Here is a tiny trained network, its code and every weight. The questions are about switching its units off for an input and a target symbol, where a switched-off unit gives its printed mean instead of its output.

import numpy as np


def w(rows, s, z=0):
    codes = np.array(rows[::2]) - 128.0
    scale = np.full(codes.shape[1], s)
    scale[-1] = z or s
    return codes * scale


def norm(h):
    return h / np.sqrt((h * h).mean(-1, keepdims=True) + 1e-5)


def f(y):
    return np.maximum(y, 0)


def softmax(a):
    e = np.exp(a - a.max(-1, keepdims=True))
    return e / e.sum(-1, keepdims=True)


def log_softmax(a):
    a = a - a.max(-1, keepdims=True)
    return a - np.log(np.exp(a).sum(-1, keepdims=True))


def net(x, mask):
    ids = ['αβγδζηθλσψω'.index(c) for c in x.split()]
    T = len(ids)
    res = E[ids] + P[:T]
    q, k, v = (norm(res) @ M[0].T for M in (Q, K, V))
    z = softmax(np.where(np.tri(T) > 0, q @ k.T / 3**0.5, -1e9)) @ v
    res = res + np.where(mask[0], z, O[0][:, -1]) @ O[0][:, :-1]
    y = f(norm(res) @ A[0][:, :-1].T + A[0][:, -1])
    res = res + np.where(mask[1:9], y, B[0][:, -1]) @ B[0][:, :-1]
    return log_softmax(norm(res)[-1] @ U[:, :-1].T + U[:, -1])


Q, K, V, O, A, B = {}, {}, {}, {}, {}, {}
E = w([
[151,105,134,65,154],'α',
[36,114,142,107,161],'β',
[86,114,89,118,173],'γ',
[165,140,151,167,118],'δ',
[160,121,102,124,185],'ζ',
[142,175,76,94,112],'η',
[2,96,111,106,152],'θ',
[201,183,146,57,179],'λ',
[152,126,110,119,209],'σ',
[92,190,122,85,174],'ψ',
[75,100,148,212,95],'ω',
],0.025)
P = w([
[255,141,144,211,171],'0',
[227,127,126,186,164],'1',
[218,117,107,162,153],'2',
[191,104,96,140,143],'3',
[161,98,94,122,129],'4',
[137,82,85,93,114],'5',
[127,82,88,81,84],'6',
[112,76,63,70,74],'7',
],0.0095)
Q[0] = w([
[171,146,249,228,17],'head 0',
[154,147,121,192,43],'head 0',
[134,74,99,42,152],'head 0',
],0.017)
K[0] = w([
[137,89,147,240,144],'head 0',
[117,97,135,252,106],'head 0',
[161,132,120,44,96],'head 0',
],0.02)
V[0] = w([
[140,6,157,146,170],'head 0',
[117,126,8,180,107],'head 0',
[165,123,181,116,23],'head 0',
],0.013)
O[0] = w([
[140,73,214,91,61,86],'head 0',
[139,124,78,167,1,166],'head 0',
[187,23,50,173,195,2],'head 0',
],0.0092,0.0051)
A[0] = w([
[219,114,86,63,83,141],'neuron 0',
[73,86,163,228,64,2],'neuron 1',
[76,205,93,77,180,117],'neuron 2',
[106,220,85,213,119,191],'neuron 3',
[112,89,72,167,63,156],'neuron 4',
[134,59,180,45,192,146],'neuron 5',
[101,253,171,128,180,194],'neuron 6',
[74,58,111,140,193,243],'neuron 7',
],0.016,0.0063)
B[0] = w([
[148,190,33,100,161,185],'neuron 0',
[102,96,99,33,179,160],'neuron 1',
[141,80,45,116,175,237],'neuron 2',
[190,130,130,127,5,222],'neuron 3',
[164,196,111,76,143,193],'neuron 4',
[161,222,188,100,116,212],'neuron 5',
[148,20,137,124,128,246],'neuron 6',
[200,190,113,103,114,206],'neuron 7',
],0.013,0.012)
U = w([
[125,113,180,118,111,90],'α',
[139,141,96,106,235,34],'β',
[148,51,74,132,122,54],'γ',
[168,132,151,196,114,125],'δ',
[127,178,57,154,58,113],'ζ',
[138,141,102,44,92,119],'η',
[123,208,153,103,119,167],'θ',
[184,82,177,117,97,15],'λ',
[185,112,141,88,79,254],'σ',
[150,116,168,123,8,18],'ψ',
[55,122,130,107,106,134],'ω',
],0.016,0.009)

Each question gives the input, a string of symbols that net reads in full, and the target symbol t.
The units are the heads (3 rows each of Q, K, V and O) and the neurons (one row each of A and B). Each row of codes is followed by its name. A weight is (code - 128) times the scale printed after its matrix; where a second scale follows, it is the last column's (O, A, B and U).
mask holds one flag per unit, heads first, then neurons. A switched-off unit (its flag False) gives its mean, the last column of its rows in O or B, instead of its output. The means were averaged over made-up inputs and are rounded, as every weight is.
A unit's drop is (log p(t) with every unit on - log p(t) with that unit switched off) / (log p(t) with every unit on - log p(t) with every unit switched off).
The circuit of an input: a set's keep is (log p(t) with only the set's units on - log p(t) with every unit switched off) / (log p(t) with every unit on - log p(t) with every unit switched off). Starting from all 9 units, units are removed one at a time, each time the one whose removal leaves the highest keep (on an exact tie, the one counted first), for as long as the keep stays at least 0.8.
circuit, biggest first: the units of the circuit, biggest drop first
most important unit: the unit with the biggest drop
top k neurons: the k neurons with the biggest drops, biggest first
drop of u: that unit's drop, to one decimal
input σ ψ ψ, target γ: circuit, biggest first => neuron 6; neuron 2
input η δ δ ω δ, target η: top 2 neurons => neuron 1; neuron 3
input δ λ η γ γ β λ, target β: most important unit => neuron 3
input ζ η ψ θ σ, target γ: top 3 neurons => neuron 2; neuron 6; neuron 5
input δ σ θ, target ω: circuit, biggest first => head 0; neuron 3; neuron 5; neuron 7
input α ζ δ θ η λ α, target θ: top 2 neurons => neuron 5; neuron 6
input θ θ γ θ η λ η, target ζ: circuit, biggest first => head 0; neuron 6
input ψ γ σ, target γ: circuit, biggest first => head 0; neuron 6; neuron 2; neuron 5
input η γ ω ω γ α σ, target θ: circuit, biggest first => head 0; neuron 5; neuron 6
input η ω δ ψ γ θ ψ ζ, target γ: top 4 neurons => neuron 2; neuron 6; neuron 5; neuron 4
input ω γ β ζ η ψ θ β, target γ: top 4 neurons => neuron 2; neuron 6; neuron 5; neuron 4
input θ δ η θ β ω, target η: top 4 neurons => neuron 1; neuron 4; neuron 6; neuron 3
input α η γ α θ, target θ: top 3 neurons => neuron 5; neuron 6; neuron 3
input η α η σ η δ α θ, target θ: top 2 neurons => neuron 6; neuron 5
input γ ω β γ λ θ γ σ, target β: most important unit => neuron 3
input β α γ, target θ: top 2 neurons => neuron 5; neuron 3
input λ ζ η λ ψ ψ σ ζ, target γ: top 2 neurons => neuron 2; neuron 6
input σ η α, target θ: drop of neuron 2 => 0.1
input α ω δ θ θ δ λ θ, target β: drop of head 0 => 0.5
input ζ β σ η β, target ζ: drop of neuron 6 => 0.1
